After every row comes one of two labels: whether the row has a hidden trait. Each part has its own trait and labels.
In the rows, zero is written as 128.
[115 117 139 128 115 148  79 131 127 131 152 125 106 118 140 145 120 123
 134 124 130 118 114 136 135 123 144 132 136 107 126 113 111  70 131 113
 137 138 112 131 139 122 130 126 138 107 116 100 136 106 146 111 122 128
 120 125 123 139 122 115 135 129 125 131 131 137 131 125 140 128 125 129
 128 146 116 138 114 120 131 141 126 130 116 127 128 126 121 121 125 154
 124 109 139 128 133 145 121 129 129 124 123 153 130 126 140 130 127 129
 107 142 130 133 131 124 135 134 126 129 137 142 138 130 129 130 128 137
 112  98 127 125 105 126 125 121 127 129 139 123 124] -> K
[103 132 111 150 141 117  33 160 136 138 168 135  77 156 153 202 120 127
 143 133 108 133 137 136 105 112 119 124  80 154 113 157 136 120 119 148
 152  40 126 115 128 113 111 141 105 170 151 104 165  72 109 102 153 140
 182 149 126 124  91 143 134 137 117 125  95 128 133 130  89 127 142 122
 151 125 124 134 142 121 114  73 107 136 149 127 124  96 120 142 124  79
 109  84 134 133 121 202 160 119 117 139 128 120 135 138 184 107 120 136
 137 108 114 152  84 122 111 114 129 124 136 117 167 133 123 127 131 199
  74  98 143 103 119 130 129 140 126 128 133 103 135] -> Y
[162 126 139 184 104 194 131  71 163 120 156 112 187 118 112 158 118 151
 138 106 126 141 149 129 134 131 135 145 127 137 129 158  92 115 132 129
 142 173 118 142 133 135 122 137 146 141 124  87 151 196 136 105 159 141
 128 134 149 144 122 151 135 132 128 125 151 124 131 151 149 129 179 145
 149  78 157 164  76 123 149 170 114 134 194 111 132 129 117 134 131 177
 129 193 136 130 150 199 173 128 116 127 141 103  90 125 133 107 158 130
 128 120 148 123 137 108 120 132 126 134 200 110 101 126 126 130 131 102
 191 144  89  95 142 130 127 118 129 125 139 140 107] -> K
[124 151 119 155 133 101  84 101 116 119 103 145 197 148 109 172 119  92
 131 146 139 121 155 124 128 120 145 120 137 101 124  90 122  26 117 154
 115 127 133 123 114 129 123 127 117 154 105  89  91  71 151 107  50 133
 188 142 146 132 125  99 131 139 128 140 117 137 128 140 105 123 152 129
 145 173 148 160 121 114 115 163 136 121 153 135 109 120 144 147 128 111
 120 119 127 135 117 116 185 137 126 144  99 155 122 119  59 120 121 123
  98 135 122 116 165 111 147 131 130 125 101 104 100 136 127 126 131  68
 255 114 120 117 116 127 123 142 106 128 135 121 105] -> Y
[134 125 138 129 125 132 125 147 128 125 126 131 118 131 137 110 128 109
 131 113 120 134 125 136 125 128 130 131 109 122 127 121 129 187 130 110
 126 122 128 126 131 129 130 130 128 137 129 150 136 121 127 125 131 124
 124 129 124 118 140 134 128 127 126 129 123 126 128 123 111 131 127 137
 127 127 118 118 132 125 126 119 112 130 124 129 125 122 127 121 120 131
 134 137 130 129 125 171 119 123 124 114 129 132 133 128 129 125 139 128
 133 128 123 128 130 127 122 125 128 133 111 128 120 130 127 127 127 143
 118 126 134 131 103 127 128 128 134 128 125 123 125] -> Y
[154 124 163 123 158  60 145  84 144 120 148 138  90 202 142 184 116  83
 117 133 101 111 105 162 111 135 141 130  85  81 118 107 146 149 125  73
 150 247 148 127 158 130 105 118 167 103 129 116 118  88  48  51 147 118
 146 145 138 140 196 177 140 144 135 125 138 137 133 127 111 120 127 111
 100  81 160 132 165 122 127 173 148 118  40 139 139 125 133 130 180 114
  98 106 127 135 128   1 124  66 133 145 134 111 155 131 117 111 138 128
 151 156 173 175 147 105 102 152 135 105 188 124  70 129 103 123 129 140
 217  83  93 167  88 127 125 115 134 126  95 136 121] -> Y
[117 124 136 112 129 127 103 126 128 135 134 136 137 123 136  88 125 135
 130 142 145 141 120 139 123 130 128 120 129 103 132 117 129 118 125 149
 126 122 142  99 132 133 130 123 127 119 124 129 124 103 119 123 124 127
 112 128 116 119 133 106 131 136 125 131 116 132 131 129 123 128 120 114
 137 146 124 111 122 125 134 106 120 125  92 138 122 137 133 125 135 100
 124 119 126 130 126 127 103 139 129 129 130 136 136 126 145 124 126 125
 124 136 136 131 102 123 127 109 131 126 117 136 115 129 131 128 129 144
 184 117 128 133  94 125 126 116 124 128 135 126 134] -> K
[120 137 116 151 130 118  90 158 130 113 115 124  95 136 131 187 123  74
 112 124  98 136 138 150 142 133 123 131 130 126 123 141 133 138 136 135
 125 138 115 166 135 120 133 132 123 142 120 124 131 136 155 160 119 146
 110 132 135 134 141 121 121 121 128 127 151 124 122 123 128 118 149 129
 100 128 127 155 118 130 120 158 136 142 139 118 130 119 116 139 129 148
 114 140 132 125 130 173 160 107 123 113 126 141 133 129 125 130 121 130
 126 134 119 136 142 134 133 163 127 131 173 128 119 129 117 125 126 137
  14 123 136 115 124 131 128 133 128 128 137 130 116] -> K
[ 71 141 105 101 126 123   1 166 172  89  92 126  88 121 171  79 122  38
 105 180 101 182 129 217 113 139 100 113 129  10 140 100 114 228 131 195
 136 163 145 131 196 122  95 128 113 191  97 113 120  93 143 220 148 161
   1 136 102 108 119  82 117 134 119 143 143 119 123 124 108 102 125 127
  42 189 121 127 133 124 127 148 106 157  23 130 101 133 106 144 151  95
 122 204 120 124 119 213 125  95 117  98 138 164 139 118 106 118 123 128
 151 117 127 168  86 132 133 169 129 142 186 180  49 127 110 111 118 221
 107  90 121 115   1 131 132 104 125 123 154  87 149] -> K
[ 91 137 121 116 124 138  71 112 151 102 116 121  98 137 136 130 139  90
 114 125 116 138 141 175 135 135 128 120 131  67 121 182 109 156 124 165
 123 127 129 131 159 126  97 127 119 170 122 137 112 103 130 143 151 142
  42 134 115 140 135 126 124 126 125 131 142 125 123 123 122 124 123 131
  88 145 150 150 123 128 118 125 124 143 111 114 120 126 108 138 153 147
 141 182 127 126 125 213 145  99 120 109 129 154 139 130 134 130 121 131
 137 120 111 145 101 158 129 139 125 130 189 149  67 128 122 125 119 151
 118 115 130 117 109 127 136 107 136 122 129 104 149] -> K
[132 128  87 124 116 136 111 242 127 119 153 119 114 121 139  29 142 154
 117 147 106 123 107 109 123 104 132 120 175 142 131 181 138   1 123 104
 136 186 100 108 139 110 109 134 130 126 143  85  98 156 136 149 105 139
 255 137 146 131 104 134 136 124 138 127 156 115 138 135 125 125 155  91
 160  93 235 107 102 134 129  97 114 122 132 171 128 148 150 117 155 179
 152 108 117 127 104 100 123 162 142 110 132 102 131 120 102 138 137 136
 142  97 123  77 132 108 117 157 142 126 155 100 113 129 137 137 123 157
 106 133 121 116 132 126 123 155  97 125 133 160 117] -> K
